Each row is followed by one of two labels, saying whether the row has a hidden trait. Each part has a new trait and two new labels.
In the rows, 100 means zero.
[ 94  85  76  80  92 107  97  95  96  83  94 106  99 122 100  85 103  93
  96 120 100  86  97  80 111 106 115  79  76  79  56 129 108 120 107 112
  95 123  91  97 102 103 106  99 105  70 115  93 107  90  93 117 110  99
 116  83  97  95 111 103 112 100  88 116  99 104 103 108 120  93  92 125
  77 101  63 100 106 119 103  95 112  89 102 116 108 114  91  92 121  98
  98 113  99  98 123 105  99  99 107  97  93 140]	pafe
[100 108 108  91  98  97  90  77  93  92  94 100 105 104 101 102 102 118
 108 101  98  98  98 100 109  95 104 100  86 124 104  99  98  99 102 102
  87  95  91 100  71 106  99 100 104  95 105  94 105  95  94 119 106 100
 113  96  98  85  95  99 104 106 104 118 102  92 102 105  98  99 102 107
  95  99  88 100 100 106  95  88  93  91  96 107 101 104  93 101  89 101
 100 103 100 100  92  88  95 103 110 102  96 107]	pafe
[ 97  89  99 106  99 101 102  95  99  84  94 105  91  99 106  95 100  98
  95 112 104  98 102  97  95 100 109  92  98  96  97 116  97 102  99 101
  96 110  90  99 111 103  95  96  98 107 100 103 101  98  93 114 106 106
 112  96  92  96 107 101  94  99  95 111 109 103 103  96 100  93  94 108
  94  97 109 100 111 102  99 110 102 107  95  96  99  98  95  94 116  96
  97 103  97 102 111 104 100  92  88 104  97 108]	pafe
[109 102 132 120 108  90  98 133 101  99 100  96  69  79  93 105  94 134
  96  96 107 112 108 119  90  99  98 105 102 129 157  71  84  57  83  98
 102  71 108  92  91  99  90 102  86 153  81 100 107 107 118  98 103 118
  74 118  77  98 102  85  88  92  90  80 108 100  99  96  85  98 109  86
 110  87 181  99  99  82  98 118  83  98 125  89  87 102 109  96 103 101
 107  92 107 103  97  85 103  91  92 121 113  44]	vufin
[ 91  80  82 101  98 108  91  85 102  70 102 109 105 105  98  84 109  79
  90 118 101  88 100  85 104 106 105  88  91  64  85 120  92 132 108 107
 103 112  90  89 160 114 105 103  95  79 118  99 101  94  87 125 102  93
 117  92 100 111 113 104 110  94  97  98 108 108 102 101 125  94  87 114
  90 104  78 102  98 120 106 103 105 104  96 111 106 104  93  85 143  92
  99 105 105 101 121 108 109 104  88 100 101 137]	vufin
[105 107 103  99  97  95  95 108  98 123  97  91  95 108  88 103  95 103
 102  93  99 100 100 103 106  92 102  98  93 117 122  92  95  85  95 103
  94  96 103 103  80 101 100 102  96  92  99 101 107 105 102  97  92  99
  97 104 105  91  96  98  93  99  99  93 109 101 102  93 101 102  99  95
 102 101  76  92 103 108  99  86  91  83 116  97  99 105  97 110  80 101
  95  98 100 101  99  86  97  99 120 104 104  87]	pafe
[ 98  75  94  76  92 101  94 104  98  92  87 112 107 110 109 103 106  95
 103 114 103  86  88 106 117 110 105  90  79 115  52 145 117 100 110 110
  90  93  84  95  73 101  99  98 107  68 113  93 107  79  78 128 120 102
 126  73 102  74 114 113 123 116  75 162  88  93  97 118 105  86 103 140
  71 105  85 112  98 101  96  98 118  98  75 124 108 102  98  91 138 106
 119 118 114 101 106 103  92  97 101  94  90 138]	vufin
[111 135 139  74 105  93 116 134 103 144  99  85  76  98  69 127  99 126
 101  59 105 113 101 132  81  88  85 118 111 109 128  50 127  47  88  90
  94  50 127 110  52  81 106 102 104 134  87  95 118 115 115  62  91 107
  77 120 116  92  70 100  89  86 126  82  79  88  92  95 101 114 124  67
 132 100  54  90  87  97  94  75  71  81 124  98  83  99 123 114  54 103
  93  89  95  95  53  91 101 109 129 101 111  19]	vufin
[112  90 127 122 100  87 105 129 103  97 104 105  79  86  94 104 106 129
  93 106 107 100 106 121  87  95 103  96 107 124 150  73  95  60  79  95
  94  76 115  93 117  89  85 103  83 172  76  95 105 106 126 113 108 117
  82 115  70 100 113  86 100  89  86  79 104 105 100 106  82  91 104 105
 114  90 164 101 108  74 101 128  74  93 109  85  85 110 116  84  96 104
 111  91 101 102 107  84 101  89  92 122 116  46]	pafe
[ 94  64  65 129  96 108 101  71  97  49  95 113 112 116 105  79 106  72
  80 139  99  84  98  78 102 115 107  81  96  69  64 145  73 147 112 113
 108 143  91  91 171 108  96 104  94  78 113 115  80  93  87 119 111  93
 116  79  93 106 115 103 104 109  85 116 121 117 103  95 107  82  79 125
  79 103 103 107 120 106 105 117 124 122  89  96 109 107  86  89 135  92
 103 109 106 107 141 114  93  89  67  93  94 153]	pafe
[ 99 118 110  96 109 100 109  95 105 104 108  92  90  95 101  99  99  90
 105  97 103 108 107  98  88  93  96 101 115  93 122  83  81  96  93  93
  96 101 113 102  97  98 110  96 101 111  90  95 101 103 106  82  96 109
  97 114  97 116  93  87  91  77 115  91  97 104  92  96  92 107 105 101
 105  92 108  95  90 103 101  99 100 101 101  98  90  92 106  94  96 101
  88  95  92  94  98 104  99 115 103 104 101  77]	vufin
[108  97 105  99  97  91 104 111 100 121  91 103 106 106 102 103 104 117
  96 106 101  98  96 109 101  93  97 102  95 123  97 100 103  81  99 102
  85  88  92 101  90 100  96 103 100 113  99  92 109 101  98 121 109 105
 111  99  91  76 107 103 107 109  96 113  93  96  99 108  93  92 107 119
  95  99 105 101 102  93  90 100  92  97 101  97  95 104 101  99  78 101
 103 102 100 104 107  84  92  91 119 104 100  82]	pafe
[ 94  92 106  90  97 102  99  99  97  95  91 104 119 111 113  96 106  91
 115 113  99  95  92  94 106 103  96  98  83  91  71 119  82 110 101 106
  89 105  92 100  85 106 109 100 111  78 120  96 106  89  92 112 114 103
 129  87  97  91 110 105 117 102  99 138  85  96 103 105 111  99  99 124
  84 105  74 107  93 110 100  84 116 110  90 118 102  93  94  90 123  97
 105 112 106 100 102  99  93 110 113  96  89 122]	pafe
[ 96 100  92 124 104 108 110  72 102  72 109  97 108 102 102  88  94  73
  90 116  98 104 105  83  86 108  98 100 104  68  92 117  65 136 100 102
 109 127 106  99 147 104 100  98 103  86 103 116  79 104 100  80  99  94
  93 106 104 118  96  97  92  99 115 111 109 111 101  90 104 103  88  92
  94 107 101 102 104 100 108  92 117 128  96  88 100  88 102  95 115  89
  98 102  99 101 108 112  97 101  77  95  95 124]	vufin
[ 97  70  73 125 104 108 102  72 101  68  99 112 108 106 123  78 101  71
  81 132  99  91 100  77  97 109 105  78  96  56  76 135  68 138 106 114
 113 128  93  90 148 105 101 103  96  90 110  91  84  90  91 115 107  94
 111  77  89 117 110 105 107 108  79 109 114 115  99  99 100  90  82 119
  73  99 125 109 115 106 103 117 130 117  86  93 104 102  98  95 149  89
 102 105 110 107 131 116  97  91  72 100 100 151]	pafe
[109 101 114  95  98  98 109 120 102 104 101 100  98 101  90 106 100 112
  91  95  99  96 100 109  87  94 100 100 107 102 106  83 110  84  95  97
  95  76 111 100  84  91  97 102  96 134  93  91 111 103 105  96  96 104
 103 102 103 105  97  97 101  89 103  87  86  96  99 104 105  96 112 102
 106  96 106  97 102 104 100  99  83  96  95 107  96 103 109  97 104  97
 100  96  91 102  94  90 103 109 115 108 109  76]	vufin
[ 98 109 109  99 103  97  99 104 102 117 105  97 106  92  98 107 101 102
 106  82 100 107 102 105  99 101  86 111 110 110 109  84 102  81  95  97
  99  77 114 102 105  95 102 105  98 106  96 105 103 108 105  93  96 100
  86 105 103 101  99  98  97  93 103  96  98  96 103  98  96 104 109  80
 115 100  98 101  91  86  95 105  94  95 111  92  97  96 101 100  72 103
  97  96 102  98  91 102  99 102 108 100 104  79]	pafe
[102  80  97  98  96  94  96 124  97  84  97 114  76  97  95  94  97 103
  76 118 104  97 101 108 101 110 115  85  90  90 115  91  92  78  95 107
 106  99  99  89 106  97  94 102  92 126  98  95 104  92 110 110 110 107
  96 103  89 105 112  92 108  88  73  92 104 104  96 105  99  94  97 113
  95  90 140 102 101 100 101 118  91  84  98 102  99 114 101  87 138 104
 108 101 114 101 120  99 102  94  89 112 112 103]	vufin
[ 91  94  71 109  91 104  82  72  93  91  99 100 122 110 125  89 104  88
 108 115  88  87  98  86 131 101 112  92  95 100  85 132  72 123 109 101
  87 130  77 102 101 117 103  91 104  70 114  95  90  93  83 142  99  92
 117  91  97  93 121 105 115 114  90 122 117 107 103 111  96  92  80 134
  72 104 112  99 102 103 102 105 108 105  84 108 114  98  77 100 104 100
  97 106  88  97 120 104  93 107  94  95  87 150]	vufin
[121 112 143 101 107  94 130 141 102 116 100  98  57  98  64 117  83 108
  84  82 110 116 106 117  50  96  93 104 116  93 134  42  99  44  73 100
 114  55 144 100  94  73  93 110  87 156  79 107 111 114 125  60  98 112
  58 121 103 109  77  84  76  72 109  60  82 105  98  85 104 114 123  62
 125  94 108  90 103  95 102  96  77  90 116  83  76 111 136 103  88  94
 102  89 114 103  81  82 101  98 109 117 128  28]	vufin
[ 94  99  96  96 104 108 110 105  96  82  97 111  97 105  98  89  96  99
  98 109 102  98  98  97  90 106 104  92  98 109  90 111  91 105 105 108
 108 102 104  92 114  97 103 104 109  88 110 109  96  92  92  92 105 101
 104  88  97 103  98 102 106  99  98 109  98  97  96 102 109 100 103 105
  94 104  67 110 105 102 101 104 111 122  91 108 103  95 107  92 126  93
 103 106  91  99 102 104 101  94  91  96 102 119]	pafe
[ 98  87  96 105  97 101  97  87  97  98  98 101 101 108 100  98 104  85
  94 107 102  99  99  96  96 103  96  94  88  95  96 117 107 113 101 109
 106 111  95  96 107 103  98  99  98  82 101 104  94  96  94  92 103  98
 110  94  98  94 103 104  98 101  92 110 107 104 105  95 101  91  92 107
  97 100  78 100 108  95 104  96 111  96 104  97 101 102 100 101 104  99
 109 105 108 101 103 101  98 100  93  97  91 107]	vufin
[ 90  84  86  93  92  99  80  95  93  85 100 104 114 104 114  94 107 108
 101 111  95  86  94  91 129 107 113  91  82 120  91 135 100 110 111 106
  90 123  85  97 105 115  96  94 103  78 109  90  96  86  95 135 104 103
 120  90  86  77 112 106 122 119  81 116 111  97  98 113  96  88  96 130
  76 100 109 110 105 102  97 106 110  97  83 118 112 104  88  97 114 103
 107 110 102 100 115 101  95  92 104  96  91 131]	pafe
[ 96  97 103  83 106 101 104  96  99 100 106 101 108 108 110 103 110  95
  98  97  98 102 100 103  91  98  96  95 108  64 104  94  97  95 101  97
  91  94 103 102  89  97 110 101 102  95 102  97 104  97 101 104  98 103
 114 100 100 102  99  98 110  90 111 102  87  93  95 110 102  98 107 107
  97 100  85 104  93 119  97 101  99 117  95 113 100  94  99  99 102  98
  92 105  95  96  99 105  96 105 111 102 103 105]	vufin
[ 95  84  74  90  91 107  98  86  97  79  90 109 122 122 112  91 103  82
 101 123  97  89  97  85 115 107 109  94  89  87  70 126 120 134 111 108
  97 132  84  99  90 100 100  99 103  59 115  97  93  96  93 111 101  89
 125  88 107 105 103 107 116 108  97 126  99  99  99 106 110  95  87 116
  83 106  56 102 103 112 103  92 113 103  86 110 108 107  90 102 114  97
 101 112  97  98 109 116  95  91 106  86  89 158]	pafe
[106 105 101  87  89  95 102 110 105 112 101  90  90  98  99  99  99 105
 118  92 101 101 101 102 101  96  98 104 110  96 100  87 117  95 100  97
 100 101 108 108  93  87 103 105 104 108 101  97 106 117 112  90 100 102
  97 108 100 101 102  95  99  97 106  92 100 106 104 101 101 101 105  80
 114  99  84  98 104 100  98  97  83  95 118  78  97 107 105 110  83 103
  97  98 101 101  97  95 102  96 119 107 104  71]	pafe
[ 95  72  74 113  92 101  89  90  97  84  93 109 117 105 110  85 105 102
  93 114  98  85  98  93 117 108 112  91  89  96  78 136  86 109 105 104
 100 112  82  91 124 109  95  96  97  98 102  99  93  89  92 128 113  98
 113  85  91  90 115 103 113 111  80 119 108 105 100 109  98  86  89 133
  80 103 111 111 111 100 100 118 105 105  88  98 109 105  87  89 130  98
 110 107 101 100 120 101  99  92  84  99  96 124]	pafe
[ 96  90  87 106 101 100  91  93  94 100  97  96 110 102 105  94 104 107
  94 109  98  92  99  97 122 100 108  91  96  88  91 118  83 109 103 103
  95 108  90  98 114 110  99  97 103  86 101 102  93  98  91 122 105  97
 108 113  94  91 108 103 111 116  96 114 105 103  99 106  92  94  94 113
  84 103 110 104 103 101  99 115  94 114  97  99 109  99  90 102 101  99
  99 100  91 102 110 102  95  96  98 101  97 116]	pafe
[100  87  87  89 101 104  99  92  98  76 108 112  94 112 100  95 107  82
 100 114 106  92 103  91  97 102 107  89 103  72  92  94 113 117 102 102
 103 109  98  97 125  91 103 107  91  93 103  95 101  99 104 102 105  97
 103  94  91 100 106  99 113  99  88  97  98 102  93 106 115  92 100 122
  94 100  75 102 109 108 104  99 111  99 100  98 101 116 103 102 121  95
 106 106  99 101 114 104 101  92  95 100 102 115]	pafe
[105 108 115 105  99  95 100 115  98 106  98  95  94  97  93 103  98 102
  98 100  99 104 101 107 104  94  97 100 100 120 107  80  88  93  94  99
  96  84 110  98  93  99  96 106  94 118  97  96 107 105 104 107 101 101
  95 108  95  97  96  96  97  99 103  91 102  99 103 100 100 100 103  96
 102  97 122  96  98  92 101  97  88  94 106 100  94 103 102 102 101 101
  96 101 105 102  95  87 103 103 107 108 108  79]	pafe
[ 96  84  97 106 104 100  97 101  95  89  96 102 101 101 103 103 108  99
  99 110 103  97  98 101 102 105 102  91  91  98  89 117  92 102  97 103
  98 103  94  92  96 104 101  97 114  92 102 102  94  92  96 110 112 104
 106  90  87  93 102 100 108 104  83 114 105  96  96 103  97  93  98 117
  85  98 113 104 102  92  98 104 110 103  86  99  99  99  97  98 111 102
 109 105 104 101 111 101  94  96  89 100  92 109]	pafe
[100  97 111 100 101  98  99 106 105 104  91 100 102 105 110 104 104  92
 105 104  99  99  96 107 104  96  93 106  86 115  95 103  96  88  97 101
  87  84  99 100  77 107 102  95 109  95 102  99 106  92  93 116 109 107
 122 102  96  87 108 105 105  99 106 120  90  92  98 109  91 100 100 117
  92 101  91 100  91  92  99  98 102  97  89 115  93  93 100  84 101 109
 102 102 102  97 102  98  92 111 105  94  89 101]	vufin
[ 91  71  66  95  96 109  89  60  97  96 100 115 140 121 122  91 107  82
  90 120  94  89  91  84 113 109 103  80  86  92  53 155  93 126 114 110
  88 137  72  98 111 113 104  95 109  55 109 103  87  86  86 132 107  93
 119  79  95 107 115 113 123 118  91 132 103 101 100 114  97  86  88 142
  77 103  75 115 106 114  97 102 123 110  74 115 111  97  80  91 130  98
 106 115 108  97 121 116  86  96  92  87  82 162]	vufin
[ 81  77  46  97 101 114  84  35  99  74 116 100 140 110 142  81 115  44
 106 125  90  94  98  68 110 107 107  84  95  60  49 158  89 166 122 107
  96 156  73 103 122 115 110  92 109  50 122  93  80  90  90 129  92  89
 129  78  96 112 107 108 127 117  95 122 106 107 100 114 107  87  80 138
  59 105  89 106 103 122 105 101 138 125  74 106 119  91  76 104 140  90
 101 116  91  97 122 127  98 100  88  83  73 193]	pafe
[ 94 103  82  86 107 108 103  72  95 103 106 108 116 107  90 105 106  80
  90  91 100 101  99  91  93 104  90  97  98  64  66 103  99 135 117 104
 105 111  93 102 117 104 107 100 109  71 110 103  88  98 102  80  93  86
 111  92 111 109  86 105 106 106 113  93  94  96  99 101 104 101 101  92
  98 107  56 102 104 107  98  93 123 115  81 107 106  99 101 108 103  93
  94  98  95 100  86 112  98  98 107  86  95 146]	vufin
[ 92 100  79  95 100 106  96  85 104 100 105 100 104  98 102  89 101  85
  99 102  99 100 103  88 109  99 109  94 107  81  86 103 111 124 112 103
 103 125  96 101 120 104 105 100 100  81 114  98  92 101  99 107  92  95
 105 100 110 114 102  98  98  97 107  85 113 108 100  95 110 101  91  87
 100  98  63  99  97 112  99  95 108  96 102  93 104 103  90 103  93 101
  85  99  98  95 105 111 102 103  94  96  99 123]	vufin
